Below are the code and all the weights of a small trained network. Each question names an input and a target symbol and asks about switching units off, where a switched-off unit gives its printed mean instead of its output.

import numpy as np


def w(rows, s, z=0):
    codes = np.array(rows[::2]) - 128.0
    scale = np.full(codes.shape[1], s)
    scale[-1] = z or s
    return codes * scale


def norm(h):
    return h / np.sqrt((h * h).mean(-1, keepdims=True) + 1e-5)


def f(y):
    return np.maximum(y, 0)


def softmax(a):
    e = np.exp(a - a.max(-1, keepdims=True))
    return e / e.sum(-1, keepdims=True)


def log_softmax(a):
    a = a - a.max(-1, keepdims=True)
    return a - np.log(np.exp(a).sum(-1, keepdims=True))


def net(x, mask):
    ids = ['ΓΔΛΦΨαζμ'.index(c) for c in x.split()]
    T = len(ids)
    res = E[ids] + P[:T]
    u = 0
    for l in range(2):
        q, k, v = (norm(res) @ M[l].T for M in (Q, K, V))
        z = softmax(np.where(np.tri(T) > 0, q @ k.T / 2**0.5, -1e9)) @ v
        res = res + np.where(mask[u], z, O[l][:, -1]) @ O[l][:, :-1]
        u += 1
        y = f(norm(res) @ A[l][:, :-1].T + A[l][:, -1])
        res = res + np.where(mask[u : u + 4], y, B[l][:, -1]) @ B[l][:, :-1]
        u += 4
    return log_softmax(norm(res)[-1] @ U[:, :-1].T + U[:, -1])


Q, K, V, O, A, B = {}, {}, {}, {}, {}, {}
E = w([
[180,169,131,73,121,248],'Γ',
[98,88,120,171,110,95],'Δ',
[136,114,147,133,110,172],'Λ',
[114,146,141,202,174,115],'Φ',
[118,149,117,108,145,112],'Ψ',
[111,152,121,105,133,118],'α',
[108,162,133,104,122,123],'ζ',
[184,104,158,138,133,121],'μ',
],0.014)
P = w([
[178,139,3,138,34,143],'0',
[163,242,95,118,155,102],'1',
[138,249,100,85,166,121],'2',
[147,182,127,110,149,113],'3',
[142,172,143,102,155,97],'4',
[136,158,157,96,162,101],'5',
[128,155,177,101,169,98],'6',
[121,141,188,101,179,92],'7',
[112,120,207,87,182,96],'8',
[104,125,216,88,189,86],'9',
[91,117,242,85,198,86],'10',
],0.0036)
Q[0] = w([
[164,65,169,219,136,109],'0.h0',
[81,248,51,45,188,40],'0.h0',
],0.014)
K[0] = w([
[109,106,226,151,254,134],'0.h0',
[173,164,19,215,101,168],'0.h0',
],0.0091)
V[0] = w([
[1,253,198,127,54,134],'0.h0',
[57,94,39,94,228,127],'0.h0',
],0.0045)
O[0] = w([
[115,24,23,21,212,63,167],'0.h0',
[254,150,108,201,153,201,7],'0.h0',
],0.0048,0.0013)
A[0] = w([
[254,134,100,123,90,109,15],'0.n0',
[118,80,160,171,63,111,75],'0.n1',
[211,91,103,98,159,185,7],'0.n2',
[121,71,139,141,127,205,58],'0.n3',
],0.0073,0.0018)
B[0] = w([
[208,126,254,220,140,202,185],'0.n0',
[166,31,81,93,195,121,206],'0.n1',
[16,78,178,63,59,11,251],'0.n2',
[51,214,175,252,116,189,198],'0.n3',
],0.0046,0.0023)
Q[1] = w([
[144,3,178,229,135,175],'1.h0',
[216,240,34,38,96,52],'1.h0',
],0.011)
K[1] = w([
[80,99,224,34,254,104],'1.h0',
[146,189,24,108,23,161],'1.h0',
],0.0086)
V[1] = w([
[253,107,147,67,99,107],'1.h0',
[157,214,204,145,210,93],'1.h0',
],0.0056)
O[1] = w([
[155,1,208,136,27,149,112],'1.h0',
[207,132,156,154,127,30,255],'1.h0',
],0.0055,0.00088)
A[1] = w([
[118,150,177,58,147,143,51],'1.n0',
[111,15,62,221,120,101,49],'1.n1',
[174,136,130,91,141,164,244],'1.n2',
[209,84,142,16,123,246,1],'1.n3',
],0.011,0.0074)
B[1] = w([
[181,163,43,146,98,136,189],'1.n0',
[221,161,38,132,25,140,160],'1.n1',
[152,28,172,187,140,124,254],'1.n2',
[253,244,154,16,205,175,210],'1.n3',
],0.011,0.0076)
U = w([
[192,179,154,49,166,178,153],'Γ',
[179,134,33,147,41,70,124],'Δ',
[101,96,98,214,164,250,71],'Λ',
[149,184,103,211,223,44,73],'Φ',
[78,234,201,143,55,120,137],'Ψ',
[18,185,96,71,134,114,254],'α',
[88,33,89,28,148,67,162],'ζ',
[164,23,223,157,79,102,66],'μ',
],0.012,0.0059)

Each question gives the input, a string of symbols that net reads in full, and the target symbol t.
The units are the heads (2 rows each of Q, K, V and O) and the neurons (one row each of A and B). Each row of codes is followed by its name. A weight is (code - 128) times the scale printed after its matrix; where a second scale follows, it is the last column's (O, A, B and U).
mask holds one flag per unit, layer by layer, with each layer's heads first. A switched-off unit (its flag False) gives its mean, the last column of its rows in O or B, instead of its output. The means were averaged over made-up inputs and are rounded, as every weight is.
A unit's drop is (log p(t) with every unit on - log p(t) with that unit switched off) / (log p(t) with every unit on - log p(t) with every unit switched off).
The circuit of an input: a set's keep is (log p(t) with only the set's units on - log p(t) with every unit switched off) / (log p(t) with every unit on - log p(t) with every unit switched off). Starting from all 10 units, units are removed one at a time, each time the one whose removal leaves the highest keep (on an exact tie, the one counted first), for as long as the keep stays at least 0.8.
units of the circuit, in order: the units of the circuit, biggest drop first
unit that matters most: the unit with the biggest drop
top k neurons: the k neurons with the biggest drops, biggest first
k most important neurons of layer l: the k neurons of layer l with the biggest drops, biggest first
drop of u: that unit's drop, to one decimal
input Λ ζ ζ, target α: units of the circuit, in order -> (1.h0, 1.n3, 0.h0)
input μ Φ Φ Δ Ψ Γ Ψ Γ Γ ζ, target Ψ: units of the circuit, in order -> (0.h0)
input α Γ Λ, target α: top 3 neurons -> (0.n2, 0.n3, 1.n2)
input Γ Ψ μ Λ Δ Δ Λ Φ Λ ζ, target Δ: top 3 neurons -> (1.n0, 1.n3, 0.n2)
input Γ Ψ Γ μ Λ Ψ Φ Γ Ψ, target Δ: units of the circuit, in order -> (1.n0, 1.n3)
input Φ ζ Γ Λ Λ Ψ α, target Φ: units of the circuit, in order -> (1.h0, 1.n3)
input Δ Δ Φ α, target Λ: units of the circuit, in order -> (1.n3, 1.h0)
input Γ α Γ Δ Λ Γ α ζ ζ Ψ α, target Δ: units of the circuit, in order -> (1.n0, 1.n3)
input Γ Φ Λ Δ Ψ Λ, target Ψ: top 4 neurons -> (0.n3, 0.n2, 1.n2, 1.n3)
input α Γ Δ Δ Λ Λ, target Λ: top 3 neurons -> (0.n3, 1.n3, 0.n2)
input Φ ζ Ψ Γ Λ α Γ Λ, target α: top 3 neurons -> (0.n3, 0.n2, 1.n2)
input μ Δ Λ, target μ: top 4 neurons -> (1.n3, 0.n0, 0.n2, 1.n0)
input Φ Ψ ζ Λ α Φ α Δ Δ Ψ Λ, target Ψ: top 4 neurons -> (0.n3, 1.n2, 0.n2, 1.n3)
input Ψ ζ Λ μ Ψ, target μ: unit that matters most -> 0.n0
input Λ α α Ψ Γ Λ Ψ μ Λ Φ Ψ, target α: units of the circuit, in order -> (0.h0, 1.n3, 1.n2)
input Δ Γ ζ, target Λ: units of the circuit, in order -> (1.n3, 1.h0, 0.n2)
input μ α Φ Γ α μ Λ, target μ: top 3 neurons -> (0.n3, 1.n3, 0.n1)
input Ψ Γ Ψ Γ Γ Γ μ ζ, target μ: top 2 neurons -> (0.n0, 1.n3)
input Γ Γ Λ, target Λ: 2 most important neurons of layer 1 -> (1.n3, 1.n1)
input Λ Δ ζ Λ, target ζ: unit that matters most -> 0.h0
input Δ Γ Φ α ζ, target Λ: top 3 neurons -> (1.n3, 0.n2, 1.n1)
input Λ μ Γ ζ α Λ Γ Ψ Γ ζ, target α: drop of 1.h0 -> 0.3
input ζ Δ Φ Λ Δ α, target ζ: drop of 1.n3 -> 0.2
input ζ α Δ Γ ζ Λ, target ζ: drop of 0.h0 -> 1.3
input Φ α μ μ Δ Λ ζ, target Φ: drop of 1.h0 -> 0.6
input Φ α μ α Ψ Ψ Φ Γ ζ, target Φ: 2 most important neurons of layer 1 -> (1.n3, 1.n1)
input Γ Φ ζ, target Δ: units of the circuit, in order -> (1.n3)
